Below are the code and all the weights of a small trained network. Each question names an input and a target symbol and asks about switching units off, where a switched-off unit gives its printed mean instead of its output.

import numpy as np


def w(rows, s, z=0):
    codes = np.array(rows[::2]) - 128.0
    scale = np.full(codes.shape[1], s)
    scale[-1] = z or s
    return codes * scale


def f(y):
    return np.maximum(y, 0)


def softmax(a):
    e = np.exp(a - a.max(-1, keepdims=True))
    return e / e.sum(-1, keepdims=True)


def log_softmax(a):
    a = a - a.max(-1, keepdims=True)
    return a - np.log(np.exp(a).sum(-1, keepdims=True))


def net(x, mask):
    ids = ['αγηθλμπστφω'.index(c) for c in x.split()]
    T = len(ids)
    res = E[ids] + P[:T]
    u = 0
    for l in range(3):
        q, k, v = (res @ M[l].T for M in (Q, K, V))
        z = softmax(np.where(np.tri(T) > 0, q @ k.T / 3**0.5, -1e9)) @ v
        res = res + np.where(mask[u], z, O[l][:, -1]) @ O[l][:, :-1]
        u += 1
        y = f(res @ A[l][:, :-1].T + A[l][:, -1])
        res = res + np.where(mask[u : u + 4], y, B[l][:, -1]) @ B[l][:, :-1]
        u += 4
    return log_softmax(res[-1] @ U[:, :-1].T + U[:, -1])


Q, K, V, O, A, B = {}, {}, {}, {}, {}, {}
E = w([
[207,2,146],'α',
[23,127,166],'γ',
[57,106,84],'η',
[132,145,157],'θ',
[174,94,183],'λ',
[66,120,232],'μ',
[15,130,160],'π',
[174,67,70],'σ',
[117,165,232],'τ',
[164,160,250],'φ',
[58,105,82],'ω',
],0.0098)
P = w([
[144,165,105],'0',
[135,143,127],'1',
[129,117,142],'2',
[123,99,154],'3',
[114,82,164],'4',
[109,74,172],'5',
[105,58,181],'6',
[107,49,189],'7',
[94,36,201],'8',
[101,28,205],'9',
[100,25,210],'10',
[100,4,221],'11',
[102,4,224],'12',
],0.0044)
Q[0] = w([
[87,21,166],'0.h0',
[127,104,4],'0.h0',
[61,233,139],'0.h0',
],0.033)
K[0] = w([
[186,38,26],'0.h0',
[93,240,25],'0.h0',
[2,61,212],'0.h0',
],0.026)
V[0] = w([
[101,3,168],'0.h0',
[102,67,82],'0.h0',
[145,128,173],'0.h0',
],0.0048)
O[0] = w([
[254,192,31,253],'0.h0',
[191,99,85,171],'0.h0',
[126,161,122,145],'0.h0',
],0.0054,0.0042)
A[0] = w([
[210,221,3,97],'0.n0',
[93,198,107,227],'0.n1',
[153,110,197,136],'0.n2',
[176,198,188,2],'0.n3',
],0.014,0.0052)
B[0] = w([
[81,239,26,146],'0.n0',
[75,239,37,162],'0.n1',
[200,105,183,253],'0.n2',
[6,40,91,164],'0.n3',
],0.019,0.0055)
Q[1] = w([
[222,239,160],'1.h0',
[168,54,77],'1.h0',
[164,90,6],'1.h0',
],0.022)
K[1] = w([
[242,252,173],'1.h0',
[171,52,65],'1.h0',
[166,78,5],'1.h0',
],0.021)
V[1] = w([
[48,187,126],'1.h0',
[255,6,111],'1.h0',
[66,158,143],'1.h0',
],0.0049)
O[1] = w([
[164,72,172,53],'1.h0',
[67,254,22,253],'1.h0',
[155,103,162,80],'1.h0',
],0.0055,0.0048)
A[1] = w([
[78,158,198,2],'1.n0',
[187,6,92,53],'1.n1',
[85,75,129,129],'1.n2',
[165,25,144,120],'1.n3',
],0.013,0.0051)
B[1] = w([
[45,14,138,145],'1.n0',
[112,93,250,224],'1.n1',
[168,165,102,204],'1.n2',
[146,152,50,255],'1.n3',
],0.019,0.003)
Q[2] = w([
[85,8,254],'2.h0',
[8,73,172],'2.h0',
[187,39,246],'2.h0',
],0.0089)
K[2] = w([
[10,158,211],'2.h0',
[75,47,135],'2.h0',
[44,227,216],'2.h0',
],0.012)
V[2] = w([
[94,114,138],'2.h0',
[254,125,152],'2.h0',
[209,46,175],'2.h0',
],0.007)
O[2] = w([
[72,103,115,60],'2.h0',
[222,85,233,255],'2.h0',
[104,2,242,104],'2.h0',
],0.0061,0.0024)
A[2] = w([
[42,240,248,78],'2.n0',
[11,109,83,143],'2.n1',
[20,84,129,89],'2.n2',
[107,79,31,2],'2.n3',
],0.014,0.0069)
B[2] = w([
[135,253,158,197],'2.n0',
[43,70,115,254],'2.n1',
[151,179,205,202],'2.n2',
[202,37,99,198],'2.n3',
],0.025,0.002)
U = w([
[212,87,174,71],'α',
[68,158,132,96],'γ',
[83,115,75,75],'η',
[128,244,2,255],'θ',
[208,88,193,185],'λ',
[152,159,236,20],'μ',
[66,154,125,77],'π',
[204,67,66,11],'σ',
[102,101,200,70],'τ',
[148,43,163,105],'φ',
[85,115,78,81],'ω',
],0.0086,0.0083)

Each question gives the input, a string of symbols that net reads in full, and the target symbol t.
The units are the heads (3 rows each of Q, K, V and O) and the neurons (one row each of A and B). Each row of codes is followed by its name. A weight is (code - 128) times the scale printed after its matrix; where a second scale follows, it is the last column's (O, A, B and U).
mask holds one flag per unit, layer by layer, with each layer's heads first. A switched-off unit (its flag False) gives its mean, the last column of its rows in O or B, instead of its output. The means were averaged over made-up inputs and are rounded, as every weight is.
A unit's drop is (log p(t) with every unit on - log p(t) with that unit switched off) / (log p(t) with every unit on - log p(t) with every unit switched off).
The circuit of an input: a set's keep is (log p(t) with only the set's units on - log p(t) with every unit switched off) / (log p(t) with every unit on - log p(t) with every unit switched off). Starting from the 12 units with the biggest drops (on a tie, the unit counted first), units are removed one at a time, each time the one whose removal leaves the highest keep (on an exact tie, the one counted first), for as long as the keep stays at least 0.8.
units of the circuit, in order: the units of the circuit, biggest drop first
unit that matters most: the unit with the biggest drop
k most important neurons: the k neurons with the biggest drops, biggest first
k most important neurons of layer l: the k neurons of layer l with the biggest drops, biggest first
input γ λ α φ γ α α γ, target λ: units of the circuit, in order	[1.h0 2.n1]
input φ σ τ τ λ π, target π: units of the circuit, in order	[2.n1 0.n2 2.n0]
input π ω α α α φ μ π, target λ: unit that matters most	1.h0
input η α α μ η α α ω π θ, target θ: 2 most important neurons of layer 0	[0.n2 0.n0]
input μ γ τ, target φ: 2 most important neurons	[0.n3 1.n0]
input α σ φ, target θ: 3 most important neurons of layer 1	[1.n2 1.n3 1.n1]
input φ λ σ φ φ μ γ, target γ: 3 most important neurons	[2.n1 0.n3 1.n3]
input φ μ τ, target τ: 3 most important neurons	[0.n3 1.n0 2.n1]
input τ θ γ μ, target μ: 3 most important neurons of layer 1	[1.n3 1.n0 1.n2]
input φ γ μ φ μ σ η, target η: 3 most important neurons	[0.n2 2.n1 1.n1]
input σ α φ, target θ: 3 most important neurons of layer 0	[0.n0 0.n3 0.n1]
input γ φ α α μ α ω φ γ, target λ: 2 most important neurons	[0.n1 0.n2]
input η γ σ τ φ, target φ: 3 most important neurons of layer 1	[1.n0 1.n3 1.n1]
input ω μ τ, target τ: 3 most important neurons of layer 0	[0.n3 0.n1 0.n0]
input α φ τ φ μ, target θ: units of the circuit, in order	[2.n0]
input α ω γ σ ω λ, target θ: 3 most important neurons	[1.n1 0.n0 2.n3]
input φ φ σ η, target η: 3 most important neurons	[0.n2 2.n1 0.n1]
input τ γ α ω η σ γ σ φ α α μ, target θ: 3 most important neurons	[2.n0 1.n3 1.n2]
input σ σ γ λ φ φ α η φ τ, target θ: 2 most important neurons of layer 1	[1.n1 1.n0]
input τ φ γ, target γ: unit that matters most	2.n1
input η λ μ, target μ: 2 most important neurons of layer 1	[1.n3 1.n0]
